Here is a tiny trained network, its code and every weight. The questions are about switching its units off for an input and a class, where a switched-off unit gives its printed mean instead of its output.

import numpy as np


def w(rows, s, z=0):
    codes = np.array(rows[::2]) - 128.0
    scale = np.full(codes.shape[1], s)
    scale[-1] = z or s
    return codes * scale


def f(y):
    return y / 2 * (1 + np.tanh(0.7978845608 * (y + 0.044715 * y**3)))


def log_softmax(a):
    a = a - a.max(-1, keepdims=True)
    return a - np.log(np.exp(a).sum(-1, keepdims=True))


def net(x, mask):
    res = np.array(x, float).reshape(1, 8) / 4 @ E
    y = f(res @ A[0][:, :-1].T + A[0][:, -1])
    res = res + np.where(mask, y, B[0][:, -1]) @ B[0][:, :-1]
    return log_softmax(res[-1] @ U[:, :-1].T + U[:, -1])


A, B = {}, {}
E = w([
[162,103,254,68,146,128,169,141,167,81],'x0',
[129,126,128,114,131,127,121,121,114,113],'x1',
[175,63,57,119,183,76,86,202,181,114],'x2',
[122,132,102,101,174,152,173,101,162,207],'x3',
[90,163,78,92,117,229,99,167,196,95],'x4',
[126,120,141,143,116,127,120,133,126,111],'x5',
[104,92,149,79,31,74,86,74,185,160],'x6',
[162,138,62,136,124,95,222,57,189,38],'x7',
],0.007)
A[0] = w([
[90,119,130,66,32,65,107,61,153,138,58],'N1',
[98,160,130,116,136,133,138,38,111,95,246],'N2',
[161,196,117,149,182,141,189,133,103,74,2],'N3',
[133,114,119,125,141,107,166,47,176,51,58],'N4',
[147,136,120,148,225,161,180,143,60,107,71],'N5',
[140,106,147,169,91,41,179,90,83,180,63],'N6',
[164,122,178,165,153,51,172,114,116,144,56],'N7',
[78,164,170,109,159,61,102,164,97,161,14],'N8',
[138,184,100,53,81,199,131,197,179,85,116],'N9',
[101,122,112,69,182,152,227,107,191,255,223],'N10',
[146,186,159,184,189,159,158,178,80,106,17],'N11',
[187,27,123,124,151,101,67,158,204,155,249],'N12',
[108,195,219,182,57,184,182,40,102,128,83],'N13',
[207,118,78,164,65,117,208,27,164,50,115],'N14',
[89,70,134,93,55,106,87,42,179,156,18],'N15',
[102,138,234,72,176,96,197,178,201,76,75],'N16',
[95,61,224,104,121,196,52,221,69,223,89],'N17',
[114,121,239,44,181,103,178,192,178,93,60],'N18',
[106,141,133,229,200,170,174,157,98,111,28],'N19',
[97,151,118,96,67,202,142,188,200,119,51],'N20',
[230,69,158,160,152,71,176,143,74,167,88],'N21',
[111,186,182,109,75,174,134,65,95,175,89],'N22',
],0.007,0.0036)
B[0] = w([
[126,158,205,58,132,135,157,211,211,169,189],'N1',
[144,141,103,182,70,60,141,135,105,103,209],'N2',
[153,97,174,43,85,138,129,127,174,182,168],'N3',
[220,74,111,101,126,161,164,118,98,189,185],'N4',
[130,155,184,83,96,119,103,182,203,149,189],'N5',
[40,149,187,112,210,176,65,43,138,131,196],'N6',
[87,104,120,153,176,199,107,66,111,139,169],'N7',
[128,40,155,128,132,196,137,47,115,187,135],'N8',
[82,101,175,177,220,182,97,43,85,98,201],'N9',
[161,164,194,207,110,112,147,185,59,57,237],'N10',
[182,138,180,13,124,142,107,199,226,213,171],'N11',
[152,218,111,96,82,147,100,138,111,29,249],'N12',
[164,204,77,171,59,124,60,64,179,85,230],'N13',
[143,31,124,130,87,208,154,146,38,190,252],'N14',
[102,162,181,23,150,135,151,196,190,177,177],'N15',
[32,147,39,156,82,92,120,133,102,162,208],'N16',
[219,2,73,143,77,125,210,88,98,131,254],'N17',
[46,158,30,140,92,35,101,141,93,181,206],'N18',
[117,161,127,28,133,142,80,182,191,189,174],'N19',
[98,94,173,138,239,199,104,61,126,154,168],'N20',
[98,186,148,143,181,179,57,45,119,92,196],'N21',
[185,157,83,133,97,82,111,87,135,102,194],'N22',
],0.007,0.006)
U = w([
[208,29,108,118,113,158,206,103,79,194,63],'0',
[149,186,208,20,138,125,117,178,227,200,34],'1',
[145,165,136,166,116,126,109,138,86,121,252],'2',
[44,137,194,170,239,198,69,26,120,122,40],'3',
[58,189,2,186,103,52,94,156,93,209,109],'4',
[206,218,70,168,120,68,86,116,157,77,127],'5',
[165,174,171,149,128,99,159,143,92,94,204],'6',
[166,165,214,208,129,93,148,184,88,78,211],'7',
],0.007,0.0044)

Each question gives the input, the list of numbers given to net, and the class t.
The units are the neurons (one row each of A and B). Each row of codes is followed by its name. A weight is (code - 128) times the scale printed after its matrix; where a second scale follows, it is the last column's (A, B and U).
mask holds one flag per neuron, in row order. A switched-off neuron (its flag False) gives its mean, the last column of its row in B, instead of its output. The means were averaged over made-up inputs and are rounded, as every weight is.
A unit's drop is (log p(t) with every unit on - log p(t) with that unit switched off) / (log p(t) with every unit on - log p(t) with every unit switched off).
The circuit of an input: a set's keep is (log p(t) with only the set's units on - log p(t) with every unit switched off) / (log p(t) with every unit on - log p(t) with every unit switched off). Starting from the 12 units with the biggest drops (on a tie, the unit counted first), units are removed one at a time, each time the one whose removal leaves the highest keep (on an exact tie, the one counted first), for as long as the keep stays at least 0.8.
units of the circuit, in order: the units of the circuit, biggest drop first
most important unit: the unit with the biggest drop
k most important neurons: the k neurons with the biggest drops, biggest first
drop when u is switched off: that unit's drop, to one decimal
input [-5,5,-6,-6,-8,-6,0,-8], class 0: most important unit -> N17
input [-4,3,1,5,5,-6,-1,-1], class 6: 3 most important neurons -> [N10, N6, N21]
input [8,0,6,1,-5,-6,2,7], class 4: units of the circuit, in order -> [N18, N16]
input [-4,-3,8,-2,8,-3,-1,-4], class 3: units of the circuit, in order -> [N9, N20]
input [7,4,-8,0,7,0,-3,-2], class 5: 2 most important neurons -> [N13, N22]
input [-3,5,-3,3,8,-6,-4,1], class 3: 2 most important neurons -> [N9, N20]
input [5,4,2,3,-8,-5,6,3], class 3: 3 most important neurons -> [N6, N21, N7]
input [7,-4,1,-2,-8,7,-2,-5], class 3: units of the circuit, in order -> [N21, N7]
input [1,-6,0,0,-7,-5,-7,8], class 0: 2 most important neurons -> [N14, N4]
input [-3,2,6,-4,4,8,-8,-2], class 1: units of the circuit, in order -> [N11, N19, N5]
input [-8,1,-8,7,-8,-2,8,4], class 1: 3 most important neurons -> [N1, N15, N6]
input [0,2,1,-7,-7,-3,8,-8], class 0: 2 most important neurons -> [N17, N8]
input [8,1,1,-7,4,-3,-5,-7], class 4: 2 most important neurons -> [N18, N16]
input [7,1,-5,7,8,1,2,-4], class 3: 3 most important neurons -> [N20, N9, N12]
input [-4,7,4,-1,-7,3,7,3], class 1: 2 most important neurons -> [N1, N15]
input [-2,-4,8,8,5,-1,1,-5], class 5: most important unit -> N12
input [6,-7,-4,-3,-8,-5,-6,-5], class 3: 4 most important neurons -> [N21, N7, N6, N8]
input [-7,-3,2,8,-8,-7,-3,-8], class 0: 2 most important neurons -> [N17, N8]
input [-1,-6,-4,-8,-8,4,-5,1], class 3: units of the circuit, in order -> [N6, N21]
input [5,1,3,7,-4,-6,-7,1], class 1: most important unit -> N5
input [0,0,0,5,-7,-6,-5,2], class 3: units of the circuit, in order -> [N21, N6]
input [0,-5,-1,0,2,-2,5,0], class 1: drop when N19 is switched off -> -0.2
input [5,2,5,2,8,4,6,5], class 3: drop when N20 is switched off -> 0.6
